Below is a small trained network, with its code and all its weights. Each question gives an input and a target symbol and asks what happens when units are switched off, that is, made to give their printed mean instead of their output.

import numpy as np


def w(rows, s, z=0):
    codes = np.array(rows[::2]) - 128.0
    scale = np.full(codes.shape[1], s)
    scale[-1] = z or s
    return codes * scale


def f(y):
    return np.maximum(y, 0)


def softmax(a):
    e = np.exp(a - a.max(-1, keepdims=True))
    return e / e.sum(-1, keepdims=True)


def log_softmax(a):
    a = a - a.max(-1, keepdims=True)
    return a - np.log(np.exp(a).sum(-1, keepdims=True))


def net(x, mask):
    ids = ['Ψαεηστφ'.index(c) for c in x.split()]
    T = len(ids)
    res = E[ids] + P[:T]
    u = 0
    for l in range(2):
        q, k, v = (res @ M[l].T for M in (Q, K, V))
        z = softmax(np.where(np.tri(T) > 0, q @ k.T / 2**0.5, -1e9)) @ v
        res = res + np.where(mask[u], z, O[l][:, -1]) @ O[l][:, :-1]
        u += 1
        y = f(res @ A[l][:, :-1].T + A[l][:, -1])
        res = res + np.where(mask[u : u + 12], y, B[l][:, -1]) @ B[l][:, :-1]
        u += 12
    return log_softmax(res[-1] @ U[:, :-1].T + U[:, -1])


Q, K, V, O, A, B = {}, {}, {}, {}, {}, {}
E = w([
[120,149,162],'Ψ',
[119,135,128],'α',
[107,168,175],'ε',
[131,163,189],'η',
[215,98,81],'σ',
[93,129,114],'τ',
[5,108,107],'φ',
],0.02)
P = w([
[104,36,204],'0',
[112,93,174],'1',
[116,125,153],'2',
[128,154,135],'3',
[129,173,124],'4',
[138,195,112],'5',
[139,217,107],'6',
[143,233,94],'7',
[146,249,83],'8',
[153,250,70],'9',
[153,237,75],'10',
[155,205,84],'11',
],0.011)
Q[0] = w([
[125,95,203],'L0H1',
[97,254,112],'L0H1',
],0.0097)
K[0] = w([
[99,65,127],'L0H1',
[134,222,2],'L0H1',
],0.0078)
V[0] = w([
[146,12,113],'L0H1',
[87,103,150],'L0H1',
],0.011)
O[0] = w([
[158,209,92,3],'L0H1',
[72,248,142,138],'L0H1',
],0.015,0.0051)
A[0] = w([
[121,138,165,191],'L0N1',
[89,104,55,70],'L0N2',
[11,98,96,168],'L0N3',
[175,197,137,86],'L0N4',
[117,159,26,134],'L0N5',
[170,126,192,46],'L0N6',
[192,133,118,168],'L0N7',
[132,85,81,33],'L0N8',
[126,138,79,67],'L0N9',
[94,133,198,124],'L0N10',
[156,127,210,253],'L0N11',
[86,158,234,220],'L0N12',
],0.011,0.0047)
B[0] = w([
[161,97,79,173],'L0N1',
[108,150,193,143],'L0N2',
[3,162,65,209],'L0N3',
[167,39,104,144],'L0N4',
[75,102,142,147],'L0N5',
[64,76,67,137],'L0N6',
[55,228,117,147],'L0N7',
[73,105,171,134],'L0N8',
[128,120,212,130],'L0N9',
[137,138,75,189],'L0N10',
[154,79,30,196],'L0N11',
[205,101,6,246],'L0N12',
],0.0055,0.013)
Q[1] = w([
[133,147,254],'L1H1',
[152,53,99],'L1H1',
],0.017)
K[1] = w([
[205,255,76],'L1H1',
[127,41,160],'L1H1',
],0.0093)
V[1] = w([
[56,139,94],'L1H1',
[247,194,3],'L1H1',
],0.0063)
O[1] = w([
[227,199,136,253],'L1H1',
[122,2,168,132],'L1H1',
],0.0081,0.011)
A[1] = w([
[146,124,189,244],'L1N1',
[77,92,61,172],'L1N2',
[178,120,172,95],'L1N3',
[162,96,121,124],'L1N4',
[109,29,108,21],'L1N5',
[84,98,190,130],'L1N6',
[79,103,109,128],'L1N7',
[52,157,132,73],'L1N8',
[244,92,97,39],'L1N9',
[56,133,160,255],'L1N10',
[192,237,119,37],'L1N11',
[207,52,215,161],'L1N12',
],0.011,0.0076)
B[1] = w([
[202,211,237,146],'L1N1',
[180,133,145,240],'L1N2',
[71,162,100,134],'L1N3',
[113,80,176,171],'L1N4',
[45,126,69,172],'L1N5',
[179,142,156,128],'L1N6',
[181,118,50,161],'L1N7',
[75,111,196,169],'L1N8',
[53,104,164,233],'L1N9',
[208,92,155,175],'L1N10',
[2,108,152,250],'L1N11',
[74,182,211,170],'L1N12',
],0.0068,0.011)
U = w([
[73,55,138,22],'Ψ',
[114,82,134,76],'α',
[154,108,61,132],'ε',
[90,56,97,107],'η',
[114,88,255,177],'σ',
[226,152,118,254],'τ',
[78,151,126,60],'φ',
],0.0079,0.0062)

Each question gives the input, a string of symbols that net reads in full, and the target symbol t.
The units are the heads (2 rows each of Q, K, V and O) and the neurons (one row each of A and B). Each row of codes is followed by its name. A weight is (code - 128) times the scale printed after its matrix; where a second scale follows, it is the last column's (O, A, B and U).
mask holds one flag per unit, layer by layer, with each layer's heads first. A switched-off unit (its flag False) gives its mean, the last column of its rows in O or B, instead of its output. The means were averaged over made-up inputs and are rounded, as every weight is.
A unit's drop is (log p(t) with every unit on - log p(t) with that unit switched off) / (log p(t) with every unit on - log p(t) with every unit switched off).
The circuit of an input: a set's keep is (log p(t) with only the set's units on - log p(t) with every unit switched off) / (log p(t) with every unit on - log p(t) with every unit switched off). Starting from the 12 units with the biggest drops (on a tie, the unit counted first), units are removed one at a time, each time the one whose removal leaves the highest keep (on an exact tie, the one counted first), for as long as the keep stays at least 0.8.
circuit, biggest first: the units of the circuit, biggest drop first
most important unit: the unit with the biggest drop
top k neurons: the k neurons with the biggest drops, biggest first
k most important neurons of layer l: the k neurons of layer l with the biggest drops, biggest first
drop when u is switched off: that unit's drop, to one decimal
input Ψ φ τ, target φ: circuit, biggest first	L1N11, L1H1, L0N3
input τ η η φ α, target φ: circuit, biggest first	L1N11, L1H1, L0H1, L0N3
input η τ η σ σ Ψ α σ σ ε, target σ: circuit, biggest first	L0H1, L0N3, L1N12, L1H1
input Ψ ε Ψ τ ε η σ α, target σ: most important unit	L0H1
input φ φ ε, target φ: top 4 neurons	L1N11, L0N3, L0N5, L1N9
input ε τ Ψ τ ε η ε ε, target η: circuit, biggest first	L0H1, L1H1, L0N12, L0N11
input σ φ τ σ Ψ ε τ σ ε η, target σ: circuit, biggest first	L0H1, L0N3, L1N12
input τ ε ε ε φ Ψ φ Ψ, target φ: circuit, biggest first	L1H1, L1N11, L0N3, L0H1
input σ τ ε, target τ: circuit, biggest first	L1H1, L1N11, L0N12, L0H1
input σ φ η α α ε σ ε ε α φ Ψ, target φ: circuit, biggest first	L1H1, L1N11
input α Ψ η, target η: circuit, biggest first	L0N12, L0N11, L1H1, L0N6
input α τ α, target τ: circuit, biggest first	L1N11, L1H1, L1N9, L0H1
input σ η Ψ τ σ ε τ η σ σ Ψ, target σ: top 2 neurons	L0N3, L1N12
input α η φ σ, target φ: circuit, biggest first	L1N11, L0N7, L0H1, L1H1
input ε ε α φ, target φ: top 2 neurons	L0N3, L0N11
input ε φ ε τ, target φ: top 2 neurons	L0N3, L1N11
input τ σ α, target τ: circuit, biggest first	L1N11, L1N9
input σ φ τ Ψ σ σ η η σ α, target σ: circuit, biggest first	L0H1, L0N3, L0N12, L1N12
input σ Ψ ε φ φ α η α ε Ψ, target η: circuit, biggest first	L0H1, L1H1
input Ψ τ τ ε σ, target σ: most important unit	L0N3
input φ φ τ ε τ, target τ: 2 most important neurons of layer 0	L0N12, L0N7
input τ ε η σ τ ε η τ ε σ σ ε, target σ: 3 most important neurons of layer 1	L1N12, L1N1, L1N4
input σ φ η φ, target φ: drop when L1N8 is switched off	0.1
input φ ε α ε ε σ ε ε σ Ψ, target σ: drop when L1N5 is switched off	-0.1
input τ ε τ η τ ε φ α φ τ φ ε, target φ: drop when L0H1 is switched off	0.8
input ε η ε, target η: drop when L0N11 is switched off	0.3
